Below are the code and all the weights of a small trained network. Each question names an input and a target symbol and asks about switching units off, where a switched-off unit gives its printed mean instead of its output.

import numpy as np


def w(rows, s, z=0):
    codes = np.array(rows[::2]) - 128.0
    scale = np.full(codes.shape[1], s)
    scale[-1] = z or s
    return codes * scale


def f(y):
    return np.maximum(y, 0)


def softmax(a):
    e = np.exp(a - a.max(-1, keepdims=True))
    return e / e.sum(-1, keepdims=True)


def log_softmax(a):
    a = a - a.max(-1, keepdims=True)
    return a - np.log(np.exp(a).sum(-1, keepdims=True))


def net(x, mask):
    ids = ['ΓΘΠΣαδεζηλμτω'.index(c) for c in x.split()]
    T = len(ids)
    res = E[ids] + P[:T]
    u = 0
    for l in range(3):
        q, k, v = (res @ M[l].T for M in (Q, K, V))
        z = softmax(np.where(np.tri(T) > 0, q @ k.T / 2**0.5, -1e9)) @ v
        res = res + np.where(mask[u], z, O[l][:, -1]) @ O[l][:, :-1]
        u += 1
        y = f(res @ A[l][:, :-1].T + A[l][:, -1])
        res = res + np.where(mask[u : u + 4], y, B[l][:, -1]) @ B[l][:, :-1]
        u += 4
    return log_softmax(res[-1] @ U[:, :-1].T + U[:, -1])


Q, K, V, O, A, B = {}, {}, {}, {}, {}, {}
E = w([
[175,66,115,87],'Γ',
[116,155,124,119],'Θ',
[161,107,108,133],'Π',
[145,164,118,103],'Σ',
[85,86,81,192],'α',
[47,101,250,160],'δ',
[83,215,99,143],'ε',
[106,24,89,156],'ζ',
[92,135,97,122],'η',
[151,76,96,134],'λ',
[98,193,92,198],'μ',
[191,133,126,188],'τ',
[146,115,96,94],'ω',
],0.014)
P = w([
[113,115,214,101],'0',
[233,86,107,255],'1',
[133,88,111,134],'2',
[127,80,109,141],'3',
[127,80,110,132],'4',
[145,75,105,103],'5',
[130,83,97,136],'6',
[131,64,88,94],'7',
[164,76,108,116],'8',
[162,63,104,158],'9',
[120,51,92,94],'10',
[121,65,109,135],'11',
[166,61,104,128],'12',
[125,56,96,103],'13',
],0.0077)
Q[0] = w([
[131,111,151,119],'L0H0',
[253,188,158,142],'L0H0',
],0.012)
K[0] = w([
[62,130,117,204],'L0H0',
[255,120,13,187],'L0H0',
],0.0092)
V[0] = w([
[36,157,145,1],'L0H0',
[83,170,71,106],'L0H0',
],0.0087)
O[0] = w([
[214,135,204,194,4],'L0H0',
[61,222,111,254,69],'L0H0',
],0.008,0.0028)
A[0] = w([
[195,175,40,179,6],'L0N0',
[125,216,6,95,175],'L0N1',
[140,146,210,172,5],'L0N2',
[152,48,27,254,153],'L0N3',
],0.0076,0.014)
B[0] = w([
[45,46,38,5,128],'L0N0',
[79,32,174,73,194],'L0N1',
[134,234,174,63,128],'L0N2',
[65,151,164,49,251],'L0N3',
],0.011,0.012)
Q[1] = w([
[173,203,113,91],'L1H0',
[58,8,161,106],'L1H0',
],0.015)
K[1] = w([
[135,187,9,104],'L1H0',
[154,117,214,234],'L1H0',
],0.013)
V[1] = w([
[58,95,151,90],'L1H0',
[182,8,80,121],'L1H0',
],0.015)
O[1] = w([
[1,21,43,144,245],'L1H0',
[71,53,239,98,127],'L1H0',
],0.01,0.013)
A[1] = w([
[248,167,163,126,79],'L1N0',
[11,73,147,166,182],'L1N1',
[142,110,15,34,3],'L1N2',
[113,2,241,154,237],'L1N3',
],0.0082,0.0056)
B[1] = w([
[121,4,114,72,128],'L1N0',
[219,110,79,136,254],'L1N1',
[114,166,125,191,172],'L1N2',
[181,202,72,108,212],'L1N3',
],0.012,0.036)
Q[2] = w([
[84,172,104,82],'L2H0',
[212,188,2,68],'L2H0',
],0.018)
K[2] = w([
[119,63,156,211],'L2H0',
[228,90,190,255],'L2H0',
],0.0075)
V[2] = w([
[197,83,196,33],'L2H0',
[64,254,185,199],'L2H0',
],0.0076)
O[2] = w([
[2,209,41,10,119],'L2H0',
[238,183,232,90,2],'L2H0',
],0.0099,0.034)
A[2] = w([
[126,95,40,103,245],'L2N0',
[94,100,109,241,112],'L2N1',
[171,57,180,169,32],'L2N2',
[92,173,254,55,10],'L2N3',
],0.0098,0.014)
B[2] = w([
[142,121,189,134,254],'L2N0',
[123,182,116,108,184],'L2N1',
[59,156,107,94,133],'L2N2',
[98,4,139,144,128],'L2N3',
],0.015,0.087)
U = w([
[136,180,67,83,60],'Γ',
[115,113,190,170,181],'Θ',
[167,133,142,125,160],'Π',
[64,132,196,167,203],'Σ',
[139,90,149,224,109],'α',
[125,142,136,145,98],'δ',
[148,190,165,143,152],'ε',
[86,91,40,130,2],'ζ',
[175,106,244,182,171],'η',
[142,75,160,146,128],'λ',
[88,185,90,138,100],'μ',
[151,68,152,147,135],'τ',
[170,164,158,122,144],'ω',
],0.011,0.0094)

Each question gives the input, a string of symbols that net reads in full, and the target symbol t.
The units are the heads (2 rows each of Q, K, V and O) and the neurons (one row each of A and B). Each row of codes is followed by its name. A weight is (code - 128) times the scale printed after its matrix; where a second scale follows, it is the last column's (O, A, B and U).
mask holds one flag per unit, layer by layer, with each layer's heads first. A switched-off unit (its flag False) gives its mean, the last column of its rows in O or B, instead of its output. The means were averaged over made-up inputs and are rounded, as every weight is.
A unit's drop is (log p(t) with every unit on - log p(t) with that unit switched off) / (log p(t) with every unit on - log p(t) with every unit switched off).
The circuit of an input: a set's keep is (log p(t) with only the set's units on - log p(t) with every unit switched off) / (log p(t) with every unit on - log p(t) with every unit switched off). Starting from the 12 units with the biggest drops (on a tie, the unit counted first), units are removed one at a time, each time the one whose removal leaves the highest keep (on an exact tie, the one counted first), for as long as the keep stays at least 0.8.
units of the circuit, in order: the units of the circuit, biggest drop first
k most important neurons: the k neurons with the biggest drops, biggest first
k most important neurons of layer l: the k neurons of layer l with the biggest drops, biggest first
input ζ Σ ζ ζ Γ η τ Γ Γ ζ Γ, target ζ: 4 most important neurons -> (L1N1 L1N2 L0N3 L2N1)
input τ λ λ α α α, target τ: units of the circuit, in order -> (L0N3 L0H0 L1N1 L1H0)
input μ ζ ζ ζ ζ α μ ω, target μ: units of the circuit, in order -> (L1H0 L0H0 L1N2)
input μ α η Σ ζ τ Γ ζ α, target μ: units of the circuit, in order -> (L2N1 L1H0 L0H0 L1N2)
input ζ Σ Γ α Σ ζ Π ε, target ζ: units of the circuit, in order -> (L1H0 L1N1)
input μ α Σ μ Π ω ζ Σ α ε α Σ, target μ: 4 most important neurons -> (L2N1 L2N2 L2N0 L1N3)
input τ α ζ α Σ ζ ζ ζ Σ α α α α Σ, target τ: units of the circuit, in order -> (L0H0 L0N3 L1H0 L1N1)
input Γ η ζ ζ Γ α, target Γ: units of the circuit, in order -> (L1N3 L1H0 L0N3)
input ζ α ζ λ Θ Γ ζ α τ Σ α Γ μ, target ζ: units of the circuit, in order -> (L2H0 L1H0 L1N1)
input ζ α ε α α Π α Γ Σ Γ η ω, target ζ: 2 most important neurons -> (L0N1 L1N1)
input ζ α Σ ε α ω α Θ, target ζ: units of the circuit, in order -> (L2H0 L1H0 L1N1)
input α α Π α α α ε η ζ μ ζ μ λ, target α: 3 most important neurons -> (L2N0 L1N1 L0N3)
input τ α ω α ζ α α Σ α α μ η ζ η, target τ: units of the circuit, in order -> (L0N3 L0H0 L1H0 L1N1)
input ζ ω μ Σ α Σ α Σ α Γ α α η, target ζ: units of the circuit, in order -> (L1H0)
input α τ η α α Π α τ ζ Π η α α Π, target α: units of the circuit, in order -> (L1H0 L2H0 L0H0)
input α ζ ω ζ η α μ α ζ ε, target α: 3 most important neurons -> (L2N0 L0N1 L1N1)
input μ Σ α Σ μ, target μ: 2 most important neurons -> (L2N1 L2N2)
input Γ α ζ Π Π Γ α Π ζ ω τ α α Σ, target Γ: 4 most important neurons -> (L1N3 L0N3 L0N1 L1N2)
input Σ τ α Π Σ Σ τ α ω Γ Π ε α ζ, target Σ: 3 most important neurons of layer 1 -> (L1N0 L1N3 L1N2)
input Σ η α ε μ α, target Σ: 2 most important neurons of layer 1 -> (L1N3 L1N0)
input ζ α τ α Σ α α τ ζ ζ α α η λ, target ζ: 3 most important neurons -> (L1N2 L1N1 L0N3)
